Here is a tiny trained network, its code and every weight. The questions are about switching its units off for an input and a target symbol, where a switched-off unit gives its printed mean instead of its output.

import numpy as np


def w(rows, s, z=0):
    codes = np.array(rows[::2]) - 128.0
    scale = np.full(codes.shape[1], s)
    scale[-1] = z or s
    return codes * scale


def f(y):
    return y / 2 * (1 + np.tanh(0.7978845608 * (y + 0.044715 * y**3)))


def softmax(a):
    e = np.exp(a - a.max(-1, keepdims=True))
    return e / e.sum(-1, keepdims=True)


def log_softmax(a):
    a = a - a.max(-1, keepdims=True)
    return a - np.log(np.exp(a).sum(-1, keepdims=True))


def net(x, mask):
    ids = ['αγεζημξπστω'.index(c) for c in x.split()]
    T = len(ids)
    res = E[ids] + P[:T]
    u = 0
    for l in range(2):
        r = res
        for j in range(2):
            rows = slice(3 * j, 3 * j + 3)
            q, k, v = (r @ M[l][rows].T for M in (Q, K, V))
            z = softmax(np.where(np.tri(T) > 0, q @ k.T / 3**0.5, -1e9)) @ v
            o = O[l][rows]
            res = res + np.where(mask[u + j], z, o[:, -1]) @ o[:, :-1]
        u += 2
        y = f(res @ A[l][:, :-1].T + A[l][:, -1])
        res = res + np.where(mask[u : u + 16], y, B[l][:, -1]) @ B[l][:, :-1]
        u += 16
    return log_softmax(res[-1] @ U[:, :-1].T + U[:, -1])


Q, K, V, O, A, B = {}, {}, {}, {}, {}, {}
E = w([
[88,122,101],'α',
[96,114,96],'γ',
[110,183,154],'ε',
[129,72,107],'ζ',
[100,254,115],'η',
[108,175,158],'μ',
[163,86,184],'ξ',
[140,85,78],'π',
[98,105,121],'σ',
[61,97,232],'τ',
[82,131,61],'ω',
],0.0063)
P = w([
[92,82,54],'0',
[56,133,107],'1',
[180,223,123],'2',
[197,238,166],'3',
[1,134,164],'4',
[217,234,138],'5',
],0.0051)
Q[0] = w([
[142,137,124],'L0H1',
[116,125,133],'L0H1',
[122,84,34],'L0H1',
[6,55,80],'L0H2',
[137,173,212],'L0H2',
[88,136,72],'L0H2',
],0.025)
K[0] = w([
[137,137,122],'L0H1',
[117,113,130],'L0H1',
[162,94,53],'L0H1',
[146,157,251],'L0H2',
[64,67,90],'L0H2',
[122,187,163],'L0H2',
],0.029)
V[0] = w([
[149,111,79],'L0H1',
[126,132,104],'L0H1',
[68,184,120],'L0H1',
[120,99,248],'L0H2',
[74,220,170],'L0H2',
[145,108,97],'L0H2',
],0.013)
O[0] = w([
[32,142,176,3],'L0H1',
[105,127,176,95],'L0H1',
[221,93,239,255],'L0H1',
[77,7,255,113],'L0H2',
[138,253,247,53],'L0H2',
[132,117,64,147],'L0H2',
],0.0077,0.00093)
A[0] = w([
[71,64,103,2],'L0N1',
[116,129,144,72],'L0N2',
[113,126,134,57],'L0N3',
[129,129,147,79],'L0N4',
[152,131,170,72],'L0N5',
[124,125,131,69],'L0N6',
[127,127,150,51],'L0N7',
[101,164,105,152],'L0N8',
[6,157,153,12],'L0N9',
[87,83,128,104],'L0N10',
[68,168,89,129],'L0N11',
[122,124,131,85],'L0N12',
[74,58,140,116],'L0N13',
[112,108,126,124],'L0N14',
[117,126,128,36],'L0N15',
[132,120,128,31],'L0N16',
],0.013,0.0026)
B[0] = w([
[15,115,128,170],'L0N1',
[116,156,99,116],'L0N2',
[106,158,115,100],'L0N3',
[125,135,97,122],'L0N4',
[143,126,53,166],'L0N5',
[111,145,117,102],'L0N6',
[117,152,83,115],'L0N7',
[152,75,115,156],'L0N8',
[97,250,69,184],'L0N9',
[104,100,187,174],'L0N10',
[154,49,82,156],'L0N11',
[115,144,121,108],'L0N12',
[144,73,222,251],'L0N13',
[115,118,148,134],'L0N14',
[98,150,108,89],'L0N15',
[100,164,121,89],'L0N16',
],0.019,0.0025)
Q[1] = w([
[74,188,67],'L1H1',
[196,50,216],'L1H1',
[203,74,61],'L1H1',
[250,93,103],'L1H2',
[230,148,92],'L1H2',
[31,51,133],'L1H2',
],0.011)
K[1] = w([
[94,234,45],'L1H1',
[171,2,242],'L1H1',
[133,30,61],'L1H1',
[57,82,40],'L1H2',
[50,96,93],'L1H2',
[239,238,42],'L1H2',
],0.01)
V[1] = w([
[196,130,39],'L1H1',
[142,123,49],'L1H1',
[237,151,189],'L1H1',
[115,143,78],'L1H2',
[249,75,137],'L1H2',
[83,141,162],'L1H2',
],0.012)
O[1] = w([
[215,107,36,6],'L1H1',
[207,108,95,65],'L1H1',
[34,153,2,58],'L1H1',
[184,124,148,86],'L1H2',
[39,14,75,113],'L1H2',
[129,200,139,166],'L1H2',
],0.0099,0.021)
A[1] = w([
[160,21,149,72],'L1N1',
[137,129,47,126],'L1N2',
[98,144,150,78],'L1N3',
[157,56,238,148],'L1N4',
[81,239,84,81],'L1N5',
[151,81,202,51],'L1N6',
[225,254,176,138],'L1N7',
[126,118,53,138],'L1N8',
[220,79,139,224],'L1N9',
[97,149,153,76],'L1N10',
[178,127,8,120],'L1N11',
[213,118,174,1],'L1N12',
[99,147,148,84],'L1N13',
[127,157,81,108],'L1N14',
[134,195,13,148],'L1N15',
[209,65,68,115],'L1N16',
],0.0051,0.0074)
B[1] = w([
[161,163,61,147],'L1N1',
[98,157,99,138],'L1N2',
[169,155,129,167],'L1N3',
[101,74,95,254],'L1N4',
[162,166,137,150],'L1N5',
[114,152,50,185],'L1N6',
[84,72,115,198],'L1N7',
[103,146,106,138],'L1N8',
[210,74,183,164],'L1N9',
[175,160,132,173],'L1N10',
[61,171,135,149],'L1N11',
[93,197,2,141],'L1N12',
[163,154,130,166],'L1N13',
[140,151,80,128],'L1N14',
[100,125,57,142],'L1N15',
[151,215,167,155],'L1N16',
],0.026,0.021)
U = w([
[183,127,164,160],'α',
[202,115,174,156],'γ',
[96,168,72,173],'ε',
[120,60,72,70],'ζ',
[66,191,38,2],'η',
[108,157,86,184],'μ',
[4,42,200,193],'ξ',
[190,117,91,71],'π',
[197,19,235,106],'σ',
[122,213,230,119],'τ',
[163,207,94,36],'ω',
],0.0034,0.005)

Each question gives the input, a string of symbols that net reads in full, and the target symbol t.
The units are the heads (3 rows each of Q, K, V and O) and the neurons (one row each of A and B). Each row of codes is followed by its name. A weight is (code - 128) times the scale printed after its matrix; where a second scale follows, it is the last column's (O, A, B and U).
mask holds one flag per unit, layer by layer, with each layer's heads first. A switched-off unit (its flag False) gives its mean, the last column of its rows in O or B, instead of its output. The means were averaged over made-up inputs and are rounded, as every weight is.
A unit's drop is (log p(t) with every unit on - log p(t) with that unit switched off) / (log p(t) with every unit on - log p(t) with every unit switched off).
The circuit of an input: a set's keep is (log p(t) with only the set's units on - log p(t) with every unit switched off) / (log p(t) with every unit on - log p(t) with every unit switched off). Starting from the 12 units with the biggest drops (on a tie, the unit counted first), units are removed one at a time, each time the one whose removal leaves the highest keep (on an exact tie, the one counted first), for as long as the keep stays at least 0.8.
circuit, biggest first: the units of the circuit, biggest drop first
top k neurons: the k neurons with the biggest drops, biggest first
k most important neurons of layer l: the k neurons of layer l with the biggest drops, biggest first
input η ξ ξ γ σ ξ, target η: circuit, biggest first	(L1H1 L1N9)
input ξ ξ σ τ τ, target τ: circuit, biggest first	(L0H2 L0N9 L1N4)
input ω π μ ζ ζ τ, target ω: 3 most important neurons of layer 1	(L1N16 L1N1 L1N11)
input τ ζ σ, target τ: top 2 neurons	(L0N13 L0N9)
input η τ ζ τ, target η: top 3 neurons	(L0N5 L0N1 L1N15)
input ζ ω ε, target ζ: top 2 neurons	(L0N1 L1N12)
input ξ π ξ τ ξ σ, target ξ: top 2 neurons	(L0N9 L0N13)
input τ ξ μ π ξ η, target τ: top 2 neurons	(L0N9 L0N13)
input η ξ ξ ξ, target η: top 2 neurons	(L0N13 L0N1)
input π π τ ξ σ ξ, target π: 2 most important neurons of layer 0	(L0N1 L0N11)
input ω ξ ξ, target ω: 3 most important neurons of layer 1	(L1N16 L1N9 L1N1)
input ξ σ ξ, target ξ: top 3 neurons	(L0N1 L1N7 L0N13)
input σ τ ζ, target σ: top neuron	(L1N9)
input ξ γ ζ ξ, target ξ: top 3 neurons	(L0N9 L1N7 L0N1)
input ω μ γ ξ π μ, target ω: top neuron	(L0N11)
input σ ξ τ ξ, target σ: 2 most important neurons of layer 1	(L1N9 L1N6)
input τ σ ε τ π γ, target τ: top 3 neurons	(L0N9 L0N13 L1N4)
input τ ξ ω, target τ: 3 most important neurons of layer 0	(L0N9 L0N13 L0N1)
input ξ ε ζ ζ ω σ, target ξ: 2 most important neurons of layer 0	(L0N9 L0N1)
input σ ξ η, target σ: 2 most important neurons of layer 0	(L0N1 L0N11)
input ξ ω γ, target ξ: 3 most important neurons of layer 0	(L0N9 L0N13 L0N1)
input η ω π, target η: 2 most important neurons of layer 1	(L1N11 L1N15)
